Below is a small trained network, with its code and all its weights. Each question gives an input and a class and asks what happens when units are switched off, that is, made to give their printed mean instead of their output.

import numpy as np


def w(rows, s, z=0):
    codes = np.array(rows[::2]) - 128.0
    scale = np.full(codes.shape[1], s)
    scale[-1] = z or s
    return codes * scale


def f(y):
    return y / 2 * (1 + np.tanh(0.7978845608 * (y + 0.044715 * y**3)))


def log_softmax(a):
    a = a - a.max(-1, keepdims=True)
    return a - np.log(np.exp(a).sum(-1, keepdims=True))


def net(x, mask):
    res = np.array(x, float).reshape(1, 4) / 4 @ E
    y = f(res @ A[0][:, :-1].T + A[0][:, -1])
    res = res + np.where(mask, y, B[0][:, -1]) @ B[0][:, :-1]
    return log_softmax(res[-1] @ U[:, :-1].T + U[:, -1])


A, B = {}, {}
E = w([
[252,136,55],'x0',
[31,108,70],'x1',
[110,252,158],'x2',
[107,209,2],'x3',
],0.0073)
A[0] = w([
[166,152,119,165],'N1',
[138,51,110,175],'N2',
[96,127,229,141],'N3',
[184,123,118,105],'N4',
[25,191,122,157],'N5',
[218,105,84,146],'N6',
[196,161,107,253],'N7',
[136,136,143,66],'N8',
[189,190,168,247],'N9',
[158,26,169,215],'N10',
[99,98,157,195],'N11',
[172,56,173,171],'N12',
[147,122,40,50],'N13',
[193,118,114,217],'N14',
[144,137,103,112],'N15',
[175,103,2,108],'N16',
[167,111,102,29],'N17',
[116,246,97,84],'N18',
],0.017,0.0041)
B[0] = w([
[134,171,181,162],'N1',
[81,138,136,201],'N2',
[240,195,182,212],'N3',
[193,184,118,165],'N4',
[162,105,89,234],'N5',
[201,215,81,216],'N6',
[194,227,178,212],'N7',
[114,113,114,123],'N8',
[83,137,213,211],'N9',
[49,148,202,249],'N10',
[134,232,170,182],'N11',
[96,143,197,221],'N12',
[183,115,102,182],'N13',
[158,241,128,197],'N14',
[124,127,133,141],'N15',
[226,123,86,232],'N16',
[184,100,131,145],'N17',
[2,116,143,214],'N18',
],0.0097,0.011)
U = w([
[186,141,201,236],'0',
[64,130,251,96],'1',
[94,24,65,4],'2',
],0.012,0.0029)

Each question gives the input, the list of numbers given to net, and the class t.
The units are the neurons (one row each of A and B). Each row of codes is followed by its name. A weight is (code - 128) times the scale printed after its matrix; where a second scale follows, it is the last column's (A, B and U).
mask holds one flag per neuron, in row order. A switched-off neuron (its flag False) gives its mean, the last column of its row in B, instead of its output. The means were averaged over made-up inputs and are rounded, as every weight is.
A unit's drop is (log p(t) with every unit on - log p(t) with that unit switched off) / (log p(t) with every unit on - log p(t) with every unit switched off).
The circuit of an input: a set's keep is (log p(t) with only the set's units on - log p(t) with every unit switched off) / (log p(t) with every unit on - log p(t) with every unit switched off). Starting from the 12 units with the biggest drops (on a tie, the unit counted first), units are removed one at a time, each time the one whose removal leaves the highest keep (on an exact tie, the one counted first), for as long as the keep stays at least 0.8.
circuit, biggest first: the units of the circuit, biggest drop first
top k neurons: the k neurons with the biggest drops, biggest first
drop when u is switched off: that unit's drop, to one decimal
input [-7,-2,8,-3], class 0: circuit, biggest first -> N3
input [-7,2,0,-3], class 0: top 4 neurons -> N3; N18; N9; N5
input [-7,-8,-6,6], class 1: top 2 neurons -> N16; N6
input [-8,7,8,-4], class 0: top 2 neurons -> N3; N5
input [-5,-8,2,2], class 1: top 3 neurons -> N16; N9; N6
input [-5,1,8,-3], class 0: top 2 neurons -> N3; N10
input [-8,-3,7,-3], class 0: top 3 neurons -> N3; N10; N5
input [-1,-5,1,1], class 1: top 2 neurons -> N16; N9
input [5,-1,8,-1], class 1: top 2 neurons -> N18; N9
input [-2,-6,8,0], class 1: top 2 neurons -> N18; N9
input [-6,6,7,-5], class 0: drop when N3 is switched off -> 0.2
input [-4,1,0,2], class 2: drop when N12 is switched off -> 0.1
input [-6,0,2,5], class 2: drop when N9 is switched off -> 0.1
input [1,4,-7,-1], class 1: circuit, biggest first -> N10
input [-8,8,4,5], class 2: drop when N5 is switched off -> 0.4
